Below are the code and all the weights of a small trained network. Each question names an input and a target symbol and asks about switching units off, where a switched-off unit gives its printed mean instead of its output.

import numpy as np


def w(rows, s, z=0):
    codes = np.array(rows[::2]) - 128.0
    scale = np.full(codes.shape[1], s)
    scale[-1] = z or s
    return codes * scale


def f(y):
    return np.maximum(y, 0)


def softmax(a):
    e = np.exp(a - a.max(-1, keepdims=True))
    return e / e.sum(-1, keepdims=True)


def log_softmax(a):
    a = a - a.max(-1, keepdims=True)
    return a - np.log(np.exp(a).sum(-1, keepdims=True))


def net(x, mask):
    ids = ['ΛΣΦαβδεζημξπτψω'.index(c) for c in x.split()]
    T = len(ids)
    res = E[ids] + P[:T]
    u = 0
    for l in range(2):
        r = res
        for j in range(2):
            rows = slice(4 * j, 4 * j + 4)
            q, k, v = (r @ M[l][rows].T for M in (Q, K, V))
            z = softmax(np.where(np.tri(T) > 0, q @ k.T / 4**0.5, -1e9)) @ v
            o = O[l][rows]
            res = res + np.where(mask[u + j], z, o[:, -1]) @ o[:, :-1]
        u += 2
        y = f(res @ A[l][:, :-1].T + A[l][:, -1])
        res = res + np.where(mask[u : u + 8], y, B[l][:, -1]) @ B[l][:, :-1]
        u += 8
    return log_softmax(res[-1] @ U[:, :-1].T + U[:, -1])


Q, K, V, O, A, B = {}, {}, {}, {}, {}, {}
E = w([
[116,81,89,87,77,118,100],'Λ',
[61,86,124,148,73,82,94],'Σ',
[132,143,139,162,87,86,42],'Φ',
[133,175,83,96,35,135,107],'α',
[11,156,153,127,145,82,107],'β',
[209,138,164,145,109,114,178],'δ',
[148,89,151,176,92,171,165],'ε',
[250,155,119,198,133,94,146],'ζ',
[208,118,126,191,151,119,137],'η',
[178,106,121,166,134,147,154],'μ',
[98,184,129,199,26,159,77],'ξ',
[52,166,141,169,109,48,101],'π',
[138,158,133,100,79,87,91],'τ',
[81,118,102,137,49,148,87],'ψ',
[146,76,148,191,167,151,126],'ω',
],0.014)
P = w([
[97,117,69,46,190,170,153],'0',
[106,49,130,227,46,134,43],'1',
[91,109,107,211,121,87,66],'2',
[103,137,106,202,150,76,56],'3',
[130,134,129,177,114,101,57],'4',
[123,148,142,187,125,77,70],'5',
[92,173,174,204,169,32,68],'6',
[146,153,154,175,137,49,64],'7',
[153,178,170,158,131,43,76],'8',
[169,169,163,131,118,52,75],'9',
[130,165,202,154,130,2,92],'10',
[127,166,214,136,98,19,106],'11',
[173,161,218,121,109,16,74],'12',
],0.0063)
Q[0] = w([
[113,1,103,96,171,198,222],'L0H1',
[83,147,207,123,96,60,135],'L0H1',
[182,147,8,79,76,160,173],'L0H1',
[72,205,64,71,67,99,50],'L0H1',
[157,183,45,119,84,101,71],'L0H2',
[59,91,130,208,89,71,26],'L0H2',
[58,100,159,149,108,6,74],'L0H2',
[190,125,244,87,180,70,231],'L0H2',
],0.0072)
K[0] = w([
[148,104,218,201,133,57,98],'L0H1',
[85,141,70,88,230,148,202],'L0H1',
[117,148,130,145,42,222,60],'L0H1',
[59,211,78,76,82,163,160],'L0H1',
[117,19,139,89,151,137,112],'L0H2',
[108,160,82,31,200,212,178],'L0H2',
[146,118,128,26,106,223,203],'L0H2',
[184,164,138,254,44,206,114],'L0H2',
],0.0072)
V[0] = w([
[151,117,125,134,175,147,151],'L0H1',
[49,101,79,101,68,241,139],'L0H1',
[105,71,101,3,191,104,189],'L0H1',
[96,150,137,37,201,76,101],'L0H1',
[163,152,84,153,70,209,114],'L0H2',
[154,185,111,27,161,192,152],'L0H2',
[102,67,111,149,133,78,77],'L0H2',
[189,178,139,153,167,26,162],'L0H2',
],0.0076)
O[0] = w([
[190,188,83,102,168,215,98,74],'L0H1',
[18,102,138,99,177,193,138,150],'L0H1',
[196,50,44,20,10,242,153,3],'L0H1',
[184,123,127,40,22,164,173,70],'L0H1',
[163,221,151,205,174,232,76,170],'L0H2',
[182,209,79,36,64,151,166,55],'L0H2',
[41,55,182,186,62,96,141,176],'L0H2',
[189,97,138,150,125,1,161,103],'L0H2',
],0.0057,0.0044)
A[0] = w([
[41,121,111,67,93,94,107,172],'L0N1',
[63,169,69,126,61,142,84,106],'L0N2',
[157,158,147,150,123,163,80,109],'L0N3',
[109,99,196,128,112,214,192,179],'L0N4',
[122,211,106,141,224,68,112,215],'L0N5',
[224,89,172,191,143,119,231,164],'L0N6',
[139,141,106,98,87,52,3,214],'L0N7',
[121,109,66,109,117,130,138,3],'L0N8',
],0.0076,0.0049)
B[0] = w([
[126,48,174,114,38,45,161,197],'L0N1',
[132,127,208,90,114,102,92,182],'L0N2',
[22,68,114,135,81,63,170,152],'L0N3',
[89,96,55,128,224,126,60,139],'L0N4',
[167,78,104,135,37,156,105,254],'L0N5',
[223,58,177,184,131,159,43,195],'L0N6',
[1,173,195,123,101,100,165,247],'L0N7',
[179,135,80,104,95,119,128,129],'L0N8',
],0.0074,0.0099)
Q[1] = w([
[218,91,50,148,171,236,176],'L1H1',
[174,99,88,127,221,93,52],'L1H1',
[48,124,102,62,65,3,112],'L1H1',
[125,123,132,90,97,101,164],'L1H1',
[78,162,155,112,65,106,85],'L1H2',
[180,107,215,61,184,100,93],'L1H2',
[83,141,187,167,66,89,148],'L1H2',
[199,75,154,126,182,126,139],'L1H2',
],0.0075)
K[1] = w([
[81,105,253,205,146,73,137],'L1H1',
[153,111,227,215,138,141,122],'L1H1',
[139,190,37,63,85,159,152],'L1H1',
[102,167,77,83,133,140,174],'L1H1',
[154,178,61,61,134,145,194],'L1H2',
[154,89,156,122,151,67,90],'L1H2',
[97,151,72,89,182,168,168],'L1H2',
[166,100,224,186,162,77,68],'L1H2',
],0.0075)
V[1] = w([
[146,208,172,60,90,100,148],'L1H1',
[196,187,46,66,59,206,125],'L1H1',
[196,63,154,114,83,66,171],'L1H1',
[59,189,178,128,156,72,93],'L1H1',
[89,42,66,128,162,129,47],'L1H2',
[148,180,129,186,225,159,96],'L1H2',
[140,186,103,197,140,73,138],'L1H2',
[200,123,101,1,177,182,185],'L1H2',
],0.0087)
O[1] = w([
[139,208,61,175,28,183,140,66],'L1H1',
[108,156,157,81,52,232,254,41],'L1H1',
[81,183,3,81,243,92,176,182],'L1H1',
[185,200,115,222,50,93,48,124],'L1H1',
[137,114,211,11,193,144,114,197],'L1H2',
[118,45,217,145,42,70,125,56],'L1H2',
[28,149,141,217,95,88,151,90],'L1H2',
[136,52,61,61,50,173,141,2],'L1H2',
],0.0068,0.014)
A[1] = w([
[194,143,103,214,178,100,43,105],'L1N1',
[77,171,63,114,118,165,178,3],'L1N2',
[142,42,197,164,115,164,59,151],'L1N3',
[179,103,140,127,2,157,149,12],'L1N4',
[157,144,29,124,56,163,117,63],'L1N5',
[135,94,206,88,40,162,194,49],'L1N6',
[8,183,81,119,137,129,195,31],'L1N7',
[188,129,186,144,82,130,132,51],'L1N8',
],0.0081,0.0041)
B[1] = w([
[89,94,119,96,96,178,178,253],'L1N1',
[203,110,118,142,64,138,60,149],'L1N2',
[203,178,73,121,116,105,184,200],'L1N3',
[125,211,123,185,194,189,88,148],'L1N4',
[129,124,213,153,110,77,94,146],'L1N5',
[83,80,54,151,163,145,76,168],'L1N6',
[216,168,131,125,73,162,192,160],'L1N7',
[138,98,50,172,254,171,150,139],'L1N8',
],0.0078,0.036)
U = w([
[143,124,151,96,162,198,167,78],'Λ',
[82,156,134,90,182,130,101,37],'Σ',
[58,130,149,142,77,94,87,145],'Φ',
[136,126,113,178,135,199,98,151],'α',
[181,163,85,117,161,120,122,50],'β',
[135,88,85,155,86,155,207,116],'δ',
[208,62,58,214,236,200,180,175],'ε',
[138,181,179,127,161,168,193,61],'ζ',
[63,121,202,86,89,129,194,188],'η',
[46,73,115,142,139,196,138,99],'μ',
[174,101,178,203,129,119,144,253],'ξ',
[95,157,34,160,154,135,159,20],'π',
[198,136,125,160,94,125,152,43],'τ',
[164,141,255,78,119,111,72,129],'ψ',
[109,46,187,95,62,101,90,177],'ω',
],0.0069,0.0044)

Each question gives the input, a string of symbols that net reads in full, and the target symbol t.
The units are the heads (4 rows each of Q, K, V and O) and the neurons (one row each of A and B). Each row of codes is followed by its name. A weight is (code - 128) times the scale printed after its matrix; where a second scale follows, it is the last column's (O, A, B and U).
mask holds one flag per unit, layer by layer, with each layer's heads first. A switched-off unit (its flag False) gives its mean, the last column of its rows in O or B, instead of its output. The means were averaged over made-up inputs and are rounded, as every weight is.
A unit's drop is (log p(t) with every unit on - log p(t) with that unit switched off) / (log p(t) with every unit on - log p(t) with every unit switched off).
The circuit of an input: a set's keep is (log p(t) with only the set's units on - log p(t) with every unit switched off) / (log p(t) with every unit on - log p(t) with every unit switched off). Starting from the 12 units with the biggest drops (on a tie, the unit counted first), units are removed one at a time, each time the one whose removal leaves the highest keep (on an exact tie, the one counted first), for as long as the keep stays at least 0.8.
units of the circuit, in order: the units of the circuit, biggest drop first
unit that matters most: the unit with the biggest drop
top k neurons: the k neurons with the biggest drops, biggest first
top k neurons in layer l: the k neurons of layer l with the biggest drops, biggest first
which heads matter: for each layer, one digit per head in row order, 1 if its drop is at least 0.15 and else 0, layers parted by /
input ε μ α ψ, target ε: top 3 neurons : [L1N8; L0N1; L1N3]
input ψ δ Λ Σ β η Φ ζ Σ ψ Φ ψ, target ψ: units of the circuit, in order : [L0H1; L1H2; L0N4; L1H1]
input ε Φ ζ μ η α μ, target ξ: units of the circuit, in order : [L1H2; L0H1; L0N6]
input δ ζ ω ω δ ψ μ Σ, target δ: units of the circuit, in order : [L1H1; L0H2; L1H2; L0H1]
input α Φ η Σ ξ α Φ η ψ ξ, target α: which heads matter : 01 / 11
input μ π η ξ π ω ξ η, target ξ: units of the circuit, in order : [L1H2]
input η τ β π α ε μ ψ, target η: top 3 neurons in layer 0 : [L0N1; L0N7; L0N6]
input ξ Σ ψ ε η η ψ, target ξ: units of the circuit, in order : [L1H1; L1H2; L0H1]
input Φ δ ε Λ ε β ψ Φ ε α Φ ψ Λ, target Φ: which heads matter : 00 / 10
input ψ β δ Φ Φ, target ψ: top 2 neurons in layer 1 : [L1N1; L1N6]
input ε Φ μ ψ ε δ τ Σ Σ Φ ζ ξ α, target ε: top 3 neurons in layer 1 : [L1N8; L1N6; L1N3]
input ζ μ η α α μ Λ α, target ζ: top 2 neurons in layer 0 : [L0N6; L0N7]
input ζ δ α α α Φ Σ π Λ π, target ζ: which heads matter : 10 / 11
input ω ζ α Φ α η β Σ β π, target ω: which heads matter : 10 / 01
input ψ δ Φ π π ψ α ζ α Λ π ξ τ, target ψ: top 2 neurons : [L0N1; L0N7]
input ψ ψ Σ α β, target ψ: unit that matters most : L0H1
input μ α ψ μ Φ ω π ψ ξ ζ β, target μ: top 3 neurons : [L1N6; L0N7; L0N1]
input τ η α, target τ: top 2 neurons : [L1N7; L1N2]
input η Φ α μ ε η δ α Σ ζ η α α, target η: which heads matter : 10 / 10
input δ η π, target δ: top 2 neurons : [L1N7; L0N7]
input ζ ψ ω Λ ε Φ η α ξ β α, target ζ: unit that matters most : L0N6
input η Λ η ε η η ω τ β ε τ ψ β, target η: units of the circuit, in order : [L1H1; L0N1; L0N7; L0H1]
input ψ δ Σ, target ψ: top 2 neurons in layer 0 : [L0N4; L0N1]
input τ δ α α π ω Λ Λ Λ ω Σ, target τ: top 2 neurons : [L1N7; L1N1]
input ε μ ζ μ α Φ ω τ, target ε: top 2 neurons in layer 1 : [L1N8; L1N6]
input δ η α α α η ω Φ Σ, target δ: top 2 neurons in layer 0 : [L0N7; L0N6]
input α Φ η Σ, target α: top neuron : [L1N4]
input τ ω ξ, target τ: top 2 neurons : [L1N7; L1N2]
input μ α δ β ζ Σ μ ψ τ ψ, target μ: top 3 neurons : [L1N6; L0N7; L0N1]
